Below are the code and all the weights of a small trained network. Each question names an input and a class and asks about switching units off, where a switched-off unit gives its printed mean instead of its output.

import numpy as np


def w(rows, s, z=0):
    codes = np.array(rows[::2]) - 128.0
    scale = np.full(codes.shape[1], s)
    scale[-1] = z or s
    return codes * scale


def f(y):
    return np.maximum(y, 0)


def log_softmax(a):
    a = a - a.max(-1, keepdims=True)
    return a - np.log(np.exp(a).sum(-1, keepdims=True))


def net(x, mask):
    res = np.array(x, float).reshape(1, 8) / 4 @ E
    y = f(res @ A[0][:, :-1].T + A[0][:, -1])
    res = res + np.where(mask, y, B[0][:, -1]) @ B[0][:, :-1]
    return log_softmax(res[-1] @ U[:, :-1].T + U[:, -1])


A, B = {}, {}
E = w([
[184,48,232,110,25],'x0',
[159,173,120,8,167],'x1',
[180,68,3,71,62],'x2',
[121,157,189,192,47],'x3',
[254,181,112,158,125],'x4',
[113,211,153,59,87],'x5',
[200,177,182,148,182],'x6',
[115,170,53,210,85],'x7',
],0.0068)
A[0] = w([
[126,125,41,132,133,148],'n0',
[82,142,170,91,38,90],'n1',
[50,140,160,198,183,101],'n2',
[114,171,61,107,145,157],'n3',
[50,133,195,119,95,94],'n4',
[131,161,111,182,174,170],'n5',
[75,157,107,96,153,56],'n6',
[93,137,80,117,166,253],'n7',
[104,156,88,103,88,81],'n8',
[105,138,56,135,126,89],'n9',
[134,129,177,169,159,188],'n10',
[190,153,166,70,175,122],'n11',
[91,124,33,125,103,91],'n12',
[71,123,128,138,192,169],'n13',
[199,153,121,191,114,196],'n14',
[108,7,80,119,130,155],'n15',
[115,171,93,149,132,247],'n16',
[171,188,160,14,171,83],'n17',
[78,164,221,132,53,102],'n18',
[155,116,84,53,174,168],'n19',
[88,146,170,127,204,85],'n20',
[49,156,183,198,133,177],'n21',
[162,150,103,95,141,215],'n22',
[176,144,189,183,80,43],'n23',
[201,118,155,203,52,139],'n24',
[163,12,123,94,134,52],'n25',
[155,99,187,181,95,89],'n26',
[74,114,206,182,201,83],'n27',
[171,80,169,38,141,155],'n28',
],0.011,0.0037)
B[0] = w([
[145,181,140,167,39,211],'n0',
[84,28,188,86,102,218],'n1',
[146,76,118,219,146,215],'n2',
[96,142,146,205,81,209],'n3',
[97,54,163,140,150,207],'n4',
[139,135,94,181,104,203],'n5',
[73,91,129,136,102,171],'n6',
[122,174,123,189,66,222],'n7',
[124,170,166,149,107,168],'n8',
[132,157,155,195,58,185],'n9',
[164,168,170,177,188,197],'n10',
[36,248,152,79,203,222],'n11',
[140,155,158,137,2,209],'n12',
[101,124,87,196,123,199],'n13',
[200,233,150,129,92,228],'n14',
[237,76,22,94,103,238],'n15',
[153,163,133,186,94,203],'n16',
[32,172,105,123,217,254],'n17',
[117,61,203,114,140,235],'n18',
[63,171,83,131,100,245],'n19',
[84,123,134,176,155,189],'n20',
[186,65,160,157,126,236],'n21',
[100,174,106,160,114,211],'n22',
[195,153,192,111,131,210],'n23',
[194,187,205,49,78,254],'n24',
[171,103,25,40,147,214],'n25',
[190,126,182,86,179,213],'n26',
[167,121,111,210,209,219],'n27',
[88,138,79,63,175,251],'n28',
],0.0073,0.0081)
U = w([
[162,109,124,241,179,82],'0',
[184,179,121,199,90,254],'1',
[111,11,190,96,133,109],'2',
[128,157,81,184,41,116],'3',
[54,192,97,74,181,125],'4',
[192,68,2,66,111,129],'5',
[226,162,196,100,124,79],'6',
],0.0089,0.0055)

Each question gives the input, the list of numbers given to net, and the class t.
The units are the neurons (one row each of A and B). Each row of codes is followed by its name. A weight is (code - 128) times the scale printed after its matrix; where a second scale follows, it is the last column's (A, B and U).
mask holds one flag per neuron, in row order. A switched-off neuron (its flag False) gives its mean, the last column of its row in B, instead of its output. The means were averaged over made-up inputs and are rounded, as every weight is.
A unit's drop is (log p(t) with every unit on - log p(t) with that unit switched off) / (log p(t) with every unit on - log p(t) with every unit switched off).
The circuit of an input: a set's keep is (log p(t) with only the set's units on - log p(t) with every unit switched off) / (log p(t) with every unit on - log p(t) with every unit switched off). Starting from the 12 units with the biggest drops (on a tie, the unit counted first), units are removed one at a time, each time the one whose removal leaves the highest keep (on an exact tie, the one counted first), for as long as the keep stays at least 0.8.
units of the circuit, in order: the units of the circuit, biggest drop first
most important unit: the unit with the biggest drop
k most important neurons: the k neurons with the biggest drops, biggest first
drop of u: that unit's drop, to one decimal
input [-4,-5,8,4,-5,-5,-1,-1], class 5: 2 most important neurons => [n15, n25]
input [0,3,5,4,-5,5,-5,-2], class 2: most important unit => n1
input [2,5,-6,-7,-3,-8,-4,-6], class 4: units of the circuit, in order => [n11, n28]
input [-6,6,4,0,4,-1,1,-2], class 4: 2 most important neurons => [n17, n11]
input [-1,-1,-5,-1,7,0,-5,-4], class 0: units of the circuit, in order => [n24, n12]
input [-1,3,5,-7,7,0,-8,-4], class 3: units of the circuit, in order => [n0, n19]
input [0,-4,-8,-4,-5,8,-2,0], class 0: 3 most important neurons => [n27, n2, n13]
input [8,6,-8,-6,-2,7,-3,-1], class 4: 2 most important neurons => [n17, n11]
input [-3,2,-2,5,-7,-7,-7,1], class 0: units of the circuit, in order => [n2, n27]
input [1,4,1,-1,-3,1,-4,-1], class 5: 2 most important neurons => [n11, n15]
input [3,-4,-5,-7,-8,-5,-5,-5], class 5: 2 most important neurons => [n15, n25]
input [7,0,6,1,-1,5,-5,-5], class 5: 2 most important neurons => [n25, n15]
input [8,-7,-3,-7,-4,-8,-6,1], class 5: drop of n11 => 0.0
input [-8,5,6,1,6,-2,2,-4], class 4: units of the circuit, in order => [n17]
input [-3,-8,0,7,0,3,7,0], class 6: drop of n23 => 0.1
input [-3,-2,1,-3,0,3,8,1], class 4: drop of n15 => 0.4
input [-5,-2,1,-3,6,7,2,5], class 3: drop of n23 => 0.2
